Look-ups in named tables: a row name and a column name give one cell, copied from the table.

bak:
	zome	zuvut	pim
tenago	-2.6	-1.1	-1.0
mirobu	4.4	0.2	-3.8
bev	3.8	0.1	-0.1
todesok	-1.0	-0.8	-1.8
tebe	0.7	-0.5	-1.4
tur	-3.2	-1.2	-2.0
fepid	6.3	0.5	-0.9
pizu	7.6	0.8	-2.7
logis	-5.4	-1.6	-2.4
zeni	-5.5	-1.6	-0.4
fisop	1.4	-0.4	-1.7
fup	0.1	-0.6	-0.6
gipit	-2.4	-1.0	-2.0

What is the zuvut of logis in bak?
-1.6
What is the zuvut of tenago in bak?
-1.1
What is the pim of fepid in bak?
-0.9
What is the pim of fup in bak?
-0.6
What is the zome of fup in bak?
0.1
What is the pim of todesok in bak?
-1.8
What is the pim of tur in bak?
-2.0
What is the zome of fepid in bak?
6.3
What is the pim of gipit in bak?
-2.0

der:
	puzilep	nogozug	savet	saz	zupo	topul	ger
rogagu	-0.4	-0.3	0.5	-0.7	0.4	0.2	0.2
sivu	0.4	-0.4	0.2	0.0	-0.1	-0.5	0.2
topiduf	-0.1	-0.3	-0.7	-0.4	0.3	0.5	0.0
muge	0.5	-0.5	-0.5	-0.3	0.3	0.2	0.1

What is the puzilep of topiduf in der? -0.1
What is the zupo of topiduf in der? 0.3
What is the nogozug of topiduf in der? -0.3
What is the saz of sivu in der? 0.0
What is the topul of topiduf in der? 0.5
What is the savet of topiduf in der? -0.7
What is the puzilep of muge in der? 0.5
What is the zupo of muge in der? 0.3
What is the saz of topiduf in der? -0.4
What is the zupo of sivu in der? -0.1
Which row has the largest zupo? rogagu

fav.tsv
	bolevem	bimotab	davekug	ginep	linod	temal	lenuput
bedo	0.618	0.573	0.613	0.384	0.540	0.627	0.507
feg	0.507	0.455	0.515	0.453	0.508	0.526	0.593
gosa	0.338	0.437	0.340	0.664	0.478	0.642	0.544
duvire	0.424	0.454	0.430	0.427	0.545	0.251	0.489
tole	0.507	0.506	0.538	0.598	0.439	0.241	0.573
gofedo	0.563	0.517	0.445	0.525	0.481	0.148	0.412
volo	0.926	0.499	0.756	0.544	0.527	0.495	0.440
nebo	0.334	0.498	0.525	0.515	0.551	0.523	0.720
matu	0.586	0.514	0.643	0.452	0.576	0.472	0.339
soko	0.151	0.497	0.289	0.449	0.554	0.428	0.516
nos	0.575	0.535	0.624	0.599	0.445	0.376	0.611
radanos	0.681	0.570	0.389	0.515	0.560	0.096	0.107
leb	0.545	0.587	0.410	0.442	0.450	0.675	0.422

leb, bimotab => 0.587
duvire, temal => 0.251
gofedo, temal => 0.148
bedo, linod => 0.540
duvire, linod => 0.545
feg, bolevem => 0.507
gosa, lenuput => 0.544
bedo, temal => 0.627
nebo, linod => 0.551
bedo, davekug => 0.613
leb, davekug => 0.410
gosa, davekug => 0.340
volo, bolevem => 0.926
volo, linod => 0.527
radanos, bolevem => 0.681
leb, lenuput => 0.422
matu, linod => 0.576
nos, lenuput => 0.611
nos, ginep => 0.599
soko, temal => 0.428
Which row has the largest bolevem? volo

vel =
       bovabap  vitid    gam  dunapi    gub    ved  nalugon   posi    kug
gik      24209  20401  80329   53672  26239  15533     8753  43304  37300
bodi     43649  28602  30758   40138  29889  41269    44322  48230  29091
nup      32546  18816  79354   37262  52227  25038     6910  60770  15207
niz      45857  57070   1071   29131  40195  63940    71317  36869  70660
nomu     40044  12644  70123   38803  51528  26460    15929  63038  13725
tis      41997  42109  13987   36282  25912  51939    56848  41645  47652
difib    43864  13055  58536   40532  45871  29529    25193  60348  15196
kerus    20970  31442  83170   40206  40378  23266      984  49074  23328
lek      20222  31586  82814   42540  36846  22017     1680  46707  26079

vitid of nomu is 12644
nalugon of lek is 1680
kug of niz is 70660
ved of lek is 22017
gam of tis is 13987
dunapi of tis is 36282
kug of tis is 47652
posi of lek is 46707
posi of nomu is 63038
posi of nup is 60770
dunapi of nup is 37262
posi of niz is 36869

Table vebamu
        zorupi  kogas  mor  fitaba  sodeb  mem  faf
banu        66     62   92      91    136   96   55
bezit       81     80  101      95     66   99  157
nef         65     49   93      99     39   95    5
zisab      133    138   90      99    107   92  101
zusi        39     23   95      93     94   95   24
gufizo      93     91  103      98    217  100  200
pozub      101    111  105      99     92  103  105

faf of gufizo is 200
mor of bezit is 101
mem of banu is 96
mem of pozub is 103
mor of gufizo is 103
mem of zisab is 92
mor of nef is 93
mem of zusi is 95
sodeb of banu is 136
sodeb of nef is 39
zorupi of bezit is 81
sodeb of gufizo is 217
fitaba of gufizo is 98
fitaba of nef is 99
faf of zisab is 101
kogas of zusi is 23
mem of bezit is 99
mor of pozub is 105
Which row has the largest kogas? zisab

luvoda =
	veno	bim	ropu
rikas	0.0	0.0	-3.6
rov	2.2	8.8	2.7
lusise	3.4	-3.5	2.4
vuziva	1.0	-5.2	-2.9
noz	0.4	-4.6	-3.8

rikas, bim -> 0.0
lusise, veno -> 3.4
rov, veno -> 2.2
rov, ropu -> 2.7
rikas, ropu -> -3.6
rov, bim -> 8.8
vuziva, bim -> -5.2
noz, bim -> -4.6
lusise, bim -> -3.5
lusise, ropu -> 2.4
vuziva, veno -> 1.0
Row with the largest bim: rov

pesi.csv
,dedol,naso
tes,310,-213
nof,-294,-873
tiz,-347,-421
likemid,-693,-621
bav,661,-463

nof, dedol -> -294
likemid, naso -> -621
tes, naso -> -213
tiz, dedol -> -347
tes, dedol -> 310
tiz, naso -> -421
likemid, dedol -> -693
nof, naso -> -873
bav, dedol -> 661
bav, naso -> -463

zut
         gofabov  gur  ropud  gapoko  mikolu  sovubub  datogos  galefil  figon
zomanan      4.6  5.0    4.7     5.0     4.7      4.6      4.8      4.8    5.0
sim          2.7  3.5    8.3     5.8     5.7      4.1      0.8      5.4    5.9
gan          4.7  6.5    3.9     4.2     3.6      3.9      3.0      2.4    5.1
tob          5.1  4.6    4.9     4.6     4.5      5.0      4.9      5.3    4.5
kubi         4.9  4.7    5.1     4.6     4.9      5.0      4.9      5.1    4.8
gizi         4.6  6.6    3.7     3.8     3.5      3.2      2.6      2.5    5.2
senes        5.0  4.8    5.0     4.8     4.9      4.8      4.9      4.9    4.9
rul          5.6  6.7    2.9     2.3     3.3      3.6      3.0      4.0    3.9
voberop      4.8  4.8    4.9     4.7     5.0      4.9      4.8      4.6    4.9
letelub      4.4  3.5    5.0     5.2     8.0      6.9      5.5      3.1    6.6
ravek        5.4  5.3    6.2     5.5     4.2      7.0      5.0      4.6    4.7
silu         4.5  3.6    5.5     4.7     4.8      8.3      3.6      1.1    7.4
guk          5.1  4.9    4.3     5.1     4.9      4.8      4.6      5.1    5.0

datogos of ravek is 5.0
gofabov of sim is 2.7
sovubub of rul is 3.6
gur of gizi is 6.6
figon of tob is 4.5
sovubub of voberop is 4.9
mikolu of letelub is 8.0
gofabov of guk is 5.1
ropud of guk is 4.3
gur of letelub is 3.5
galefil of voberop is 4.6
gapoko of letelub is 5.2
gapoko of ravek is 5.5
ropud of silu is 5.5
datogos of gizi is 2.6
gofabov of senes is 5.0
figon of voberop is 4.9
gur of senes is 4.8
Which row has the largest mikolu? letelub

sotib
|  | buso | muvof | bogu | sezom | nom |
|---|---|---|---|---|---|
| fet | 195 | 166 | 198 | 62 | 157 |
| per | 155 | 142 | 231 | 55 | 105 |
| bariv | 159 | 39 | 47 | 69 | 96 |
| fuliv | 60 | 120 | 222 | 80 | 198 |
| luk | 45 | 233 | 219 | 59 | 118 |
| gezega | 167 | 136 | 203 | 89 | 54 |
| zibo | 175 | 51 | 116 | 220 | 41 |
| giselak | 46 | 177 | 165 | 202 | 163 |
| fikodag | 144 | 123 | 187 | 102 | 122 |
| nitel | 62 | 186 | 179 | 222 | 108 |
| fugulum | 184 | 48 | 73 | 108 | 215 |
| zedubi | 61 | 174 | 146 | 158 | 198 |
| gom | 81 | 85 | 91 | 40 | 153 |
| fad | 60 | 96 | 145 | 196 | 212 |

What is the buso of bariv in sotib?
159
What is the bogu of fad in sotib?
145
What is the nom of fugulum in sotib?
215
What is the muvof of giselak in sotib?
177
What is the muvof of nitel in sotib?
186
What is the buso of giselak in sotib?
46
What is the bogu of fet in sotib?
198
What is the nom of fad in sotib?
212
What is the sezom of gezega in sotib?
89

